Questions about the table below. Indices start at 0.
1) Which number is the entry in row 1 and column 0?
2) Which number is the bottom-left entry?
3) Which number is the entry just left of 563?
4) Which number is the entry at row 0, column 1?
5) Which number is the entry at row 0, column 2?
6) Which number is the entry just right of the largest entry?
7) Which number is the entry directly below 575?
8) Which number is the entry just right of the smallest entry?
299,492,442,517,475,360,395,391,459,346,427
664,477,557,519,538,586,554,600,622,593,647
614,824,592,650,575,609,582,812,570,605,596
756,548,625,587,600,671,629,731,686,676,722
351,606,486,567,512,424,454,499,463,410,439
457,737,499,563,497,489,487,614,453,486,457
289,490,448,528,485,360,399,392,463,343,428
589,237,516,376,508,587,602,291,452,605,442
1) 664
2) 589
3) 499
4) 492
5) 442
6) 592
7) 600
8) 516

Questions about the array below. Indices start at 0.
1) Which number is the bottom-left entry?
2) Which number is the entry just left of the largest entry?
3) Which number is the entry in the top-right corner?
4) Which number is the entry in the top-left corner?
5) Which number is the entry directly above 500?
6) Which number is the entry in row 2 and column 0?
7) Which number is the entry directly below 161?
8) Which number is the entry directly below the largest entry?
[[10, 245, 899, 8],
 [201, 263, 327, 220],
 [102, 198, 232, 155],
 [442, 415, 361, 438],
 [399, 404, 412, 407],
 [404, 395, 378, 402],
 [374, 404, 459, 392],
 [380, 391, 401, 390],
 [53, 161, 131, 133],
 [468, 434, 346, 472],
 [142, 213, 129, 213],
 [464, 452, 414, 479],
 [363, 391, 481, 363],
 [162, 300, 670, 165],
 [488, 461, 401, 495],
 [316, 366, 500, 320]]
1) 316
2) 245
3) 8
4) 10
5) 401
6) 102
7) 434
8) 327

Questions about the matrix below.
1) Report the entry just left of 4.60.
2) Report the entry directly below 6.02.
3) Report the 2nd smallest entry.
4) Report the entry directly above 4.82.
5) Report the last entry, reading row by row.
6) Report the third smallest entry.
7) Report the last entry in the row that holds the largest entry.
8) Report the entry directly above 6.28.
[[4.17 5.69 5.13 4.60 5.79]
 [4.64 5.56 4.84 6.28 7.30]
 [6.23 4.54 5.33 6.02 5.12]
 [4.67 5.88 5.35 4.16 4.82]]
1) 5.13
2) 4.16
3) 4.17
4) 5.12
5) 4.82
6) 4.54
7) 7.30
8) 4.60

M =
[[-3.33 -0.19 -3.05 -0.67]
 [-2.40  3.04 -3.32 -0.55]
 [ 1.19  0.84  2.23 -4.36]
 [-3.39 -1.43 -2.06 -0.68]
 [ 0.74 -4.38 -3.13 -6.44]
 [-0.99  1.75 -2.03  0.09]
 [ 0.17 -3.29  1.90 -1.43]
 [ 2.43 -5.59 -4.24  0.29]
 [-0.25  2.14  4.84  2.56]
 [-1.60  3.33 -0.18  4.10]
 [-4.40  3.88  3.92 -2.82]
 [-2.67 -1.13 -4.07  1.58]]
Counting starts at 0.
The entry just right of -2.03: 0.09
The top-left entry -> -3.33
Report the entry directly above 0.84.
A: 3.04
Report the entry directly below -5.59.
A: 2.14
The entry at row 1, column 0 is -2.40
Report the entry directly above the smallest entry.
A: -0.68
Report the entry in the bottom-left corner.
A: -2.67
The entry directly above -4.07 -> 3.92
Report the entry in row 1 and column 2.
A: -3.32
The top entry of the column that holds the smallest entry: -0.67
The entry in the bottom-right corner: 1.58
The entry just right of the largest entry -> 2.56
The entry at row 2, column 0: 1.19
The entry at row 2, column 1 -> 0.84
The entry directly below the largest entry -> -0.18
Report the entry directly above the largest entry.
A: -4.24
The entry directly above -3.13 -> -2.06
Report the entry just right of 0.84.
A: 2.23
Report the entry directly above 3.88.
A: 3.33
The entry at row 0, column 1 -> -0.19
Report the entry directly above -2.67.
A: -4.40
The entry at row 0, column 2 is -3.05
Report the entry directly below -0.55.
A: -4.36
Report the entry directly above -1.13.
A: 3.88
The entry just left of -4.07 -> -1.13
The entry just right of -4.24: 0.29

a =
[[ 1.27 -0.87 -0.87  1.37 -0.83 -0.93  1.35 -0.85 -0.90  1.46  1.34  1.29
  -0.80  1.35  1.41]
 [-2.50  7.19  6.64 -2.98  7.27  6.65 -2.50  6.93  6.80 -3.00 -2.33 -2.29
   7.48 -2.38 -3.30]
 [ 3.99 -3.97 -3.89  4.85 -3.93 -4.05  4.43 -3.93 -3.99  4.56  4.14  3.88
  -3.95  4.20  4.86]
 [ 2.01  0.46  0.24  2.49  0.53  0.11  2.38  0.36  0.24  2.22  2.22  2.03
   0.62  2.25  2.33]
 [ 2.99 -2.06 -2.09  3.66 -2.02 -2.23  3.38 -2.08 -2.16  3.39  3.16  2.93
  -1.99  3.20  3.60]
 [ 1.97 -0.03 -0.19  2.40  0.03 -0.31  2.30 -0.10 -0.21  2.20  2.15  1.98
   0.11  2.18  2.29]
 [ 0.46  2.27  2.00  0.57  2.34  1.92  0.66  2.15  2.04  0.44  0.63  0.53
   2.46  0.63  0.40]
 [ 0.32  2.63  2.32  0.40  2.69  2.25  0.52  2.49  2.37  0.28  0.49  0.40
   2.82  0.49  0.22]]
The entry just right of 2.03 is 0.62
The entry just left of 3.38: -2.23
Read off the entry just right of 1.29.
-0.80
Read off the third largest entry.
7.19
The first entry in reading order -> 1.27
Read off the third smallest entry.
-3.97
The entry just right of 0.28 -> 0.49
Read off the entry just left of -2.08.
3.38
Read off the 2nd smallest entry.
-3.99
Read off the entry just left of 2.00.
2.27
The entry just left of 2.33 is 2.25
Read off the 5th entry in reading order.
-0.83
The entry just right of 2.18 -> 2.29
Read off the entry just left of 0.44.
2.04
The 2nd entry in reading order: -0.87
Read off the entry just left of -0.83.
1.37
Read off the entry just right of 2.63.
2.32
Read off the entry just right of the smallest entry.
4.43
Read off the entry just left of -0.90.
-0.85

Read these off the grid that follows.
1) Report the entry directly below -0.51.
2) Report the entry just right of -9.10.
3) Report the entry directly above -4.83.
4) Report the entry directly above the smallest entry.
5) Report the entry directly above -0.71.
6) Report the top entry of the column that holds the smallest entry.
7) Report the entry directly below -0.47.
8) Report the bottom entry of the column that holds the smallest entry.
array([[ 0.57,  0.30,  1.22, -0.54, -0.77,  0.97,  0.74, -2.13,  3.59],
       [ 0.20, -0.46, -0.12, -0.12, -0.01,  0.13,  0.10,  0.74, -1.92],
       [ 0.35, -0.47,  1.18, -1.37, -1.72,  0.57,  0.46, -3.83,  4.51],
       [-0.59,  0.67, -0.53,  0.68,  0.67, -0.68, -0.53,  0.53,  0.53],
       [ 0.68, -0.49,  1.76, -1.73, -2.17,  1.07,  0.84, -4.83,  5.89],
       [-0.87,  1.07, -0.92,  1.22,  1.27, -1.02, -0.80,  1.42,  0.04],
       [-0.38,  0.00, -0.27, -0.03, -0.09, -0.51, -0.38, -0.50,  0.69],
       [ 2.45, -3.94,  1.33, -2.96, -2.64,  2.45,  1.94, -0.13, -7.33],
       [-0.86,  0.60, -1.43,  1.33,  1.57, -1.20, -0.93,  2.90, -2.96],
       [-0.19, -1.22, -0.49, -0.76, -0.71, -0.55, -0.39, -0.39, -1.82],
       [ 5.53, -8.00,  5.50, -8.46, -8.71,  6.19,  4.90, -9.10, -2.39]])
1) 2.45
2) -2.39
3) 0.53
4) -0.39
5) 1.57
6) -2.13
7) 0.67
8) -9.10
